Below are the code and all the weights of a small trained network. Each question names an input and a class and asks about switching units off, where a switched-off unit gives its printed mean instead of its output.

import numpy as np


def w(rows, s, z=0):
    codes = np.array(rows[::2]) - 128.0
    scale = np.full(codes.shape[1], s)
    scale[-1] = z or s
    return codes * scale


def f(y):
    return np.maximum(y, 0)


def log_softmax(a):
    a = a - a.max(-1, keepdims=True)
    return a - np.log(np.exp(a).sum(-1, keepdims=True))


def net(x, mask):
    res = np.array(x, float).reshape(1, 7) / 4 @ E
    y = f(res @ A[0][:, :-1].T + A[0][:, -1])
    res = res + np.where(mask, y, B[0][:, -1]) @ B[0][:, :-1]
    return log_softmax(res[-1] @ U[:, :-1].T + U[:, -1])


A, B = {}, {}
E = w([
[180,254,145,98],'x0',
[183,95,177,119],'x1',
[100,84,112,36],'x2',
[241,133,121,119],'x3',
[174,139,30,119],'x4',
[118,100,220,149],'x5',
[118,161,130,236],'x6',
],0.01)
A[0] = w([
[83,146,95,202,134],'N0',
[181,189,96,152,168],'N1',
[136,181,156,150,128],'N2',
[150,75,102,105,204],'N3',
[46,111,144,116,226],'N4',
[164,91,100,150,169],'N5',
[193,113,86,90,144],'N6',
[101,153,177,103,160],'N7',
[135,87,202,155,165],'N8',
[137,59,142,154,122],'N9',
[138,128,250,173,157],'N10',
[143,94,200,158,148],'N11',
[145,110,195,131,122],'N12',
[148,189,80,143,136],'N13',
[46,168,95,93,200],'N14',
[75,174,133,132,255],'N15',
[120,131,229,111,179],'N16',
[119,85,90,160,126],'N17',
[124,128,165,64,110],'N18',
[125,186,177,184,120],'N19',
[117,149,73,96,157],'N20',
[143,130,140,79,134],'N21',
[200,101,63,67,192],'N22',
],0.015,0.0063)
B[0] = w([
[148,48,110,127,205],'N0',
[234,160,134,191,220],'N1',
[180,103,154,135,178],'N2',
[37,160,106,119,203],'N3',
[89,58,88,96,228],'N4',
[93,166,117,182,175],'N5',
[106,255,122,151,209],'N6',
[178,93,133,107,180],'N7',
[44,146,196,74,198],'N8',
[36,131,147,146,180],'N9',
[152,121,183,88,227],'N10',
[83,164,206,101,191],'N11',
[107,194,232,78,177],'N12',
[187,142,133,187,206],'N13',
[154,92,81,148,225],'N14',
[214,54,118,126,213],'N15',
[139,124,170,45,216],'N16',
[45,128,116,173,177],'N17',
[144,136,111,79,180],'N18',
[183,70,160,140,200],'N19',
[194,141,34,169,197],'N20',
[142,139,83,98,173],'N21',
[112,240,63,117,250],'N22',
],0.0093,0.014)
U = w([
[128,134,78,46,124],'0',
[128,247,43,166,123],'1',
[115,47,68,172,131],'2',
[120,153,222,66,132],'3',
[41,111,139,160,1],'4',
[194,124,153,216,221],'5',
],0.012,0.0024)

Each question gives the input, the list of numbers given to net, and the class t.
The units are the neurons (one row each of A and B). Each row of codes is followed by its name. A weight is (code - 128) times the scale printed after its matrix; where a second scale follows, it is the last column's (A, B and U).
mask holds one flag per neuron, in row order. A switched-off neuron (its flag False) gives its mean, the last column of its row in B, instead of its output. The means were averaged over made-up inputs and are rounded, as every weight is.
A unit's drop is (log p(t) with every unit on - log p(t) with that unit switched off) / (log p(t) with every unit on - log p(t) with every unit switched off).
The circuit of an input: a set's keep is (log p(t) with only the set's units on - log p(t) with every unit switched off) / (log p(t) with every unit on - log p(t) with every unit switched off). Starting from the 12 units with the biggest drops (on a tie, the unit counted first), units are removed one at a time, each time the one whose removal leaves the highest keep (on an exact tie, the one counted first), for as long as the keep stays at least 0.8.
circuit, biggest first: the units of the circuit, biggest drop first
k most important neurons: the k neurons with the biggest drops, biggest first
drop when u is switched off: that unit's drop, to one decimal
input [-5,-7,-7,-1,-1,5,6], class 2: circuit, biggest first : [N0]
input [5,-1,7,5,-6,-7,7], class 5: circuit, biggest first : [N3 N22 N1]
input [5,-5,7,6,-3,3,-4], class 1: 3 most important neurons : [N22 N6 N4]
input [3,7,-4,-5,-1,-3,0], class 3: 2 most important neurons : [N20 N14]
input [4,1,1,7,1,5,-4], class 1: 2 most important neurons : [N22 N6]
input [-2,4,-6,-2,0,-7,0], class 5: 4 most important neurons : [N22 N6 N3 N4]
input [4,-1,-8,5,-7,-1,1], class 3: drop when N14 is switched off : 0.2
input [-5,-6,-6,-8,1,7,-4], class 2: drop when N4 is switched off : 0.4
input [-6,3,5,-4,7,-5,0], class 1: drop when N12 is switched off : 0.0
input [2,-2,-6,-2,-3,4,7], class 3: 2 most important neurons : [N10 N8]
input [-2,-3,-6,-4,3,6,4], class 2: drop when N13 is switched off : 0.1
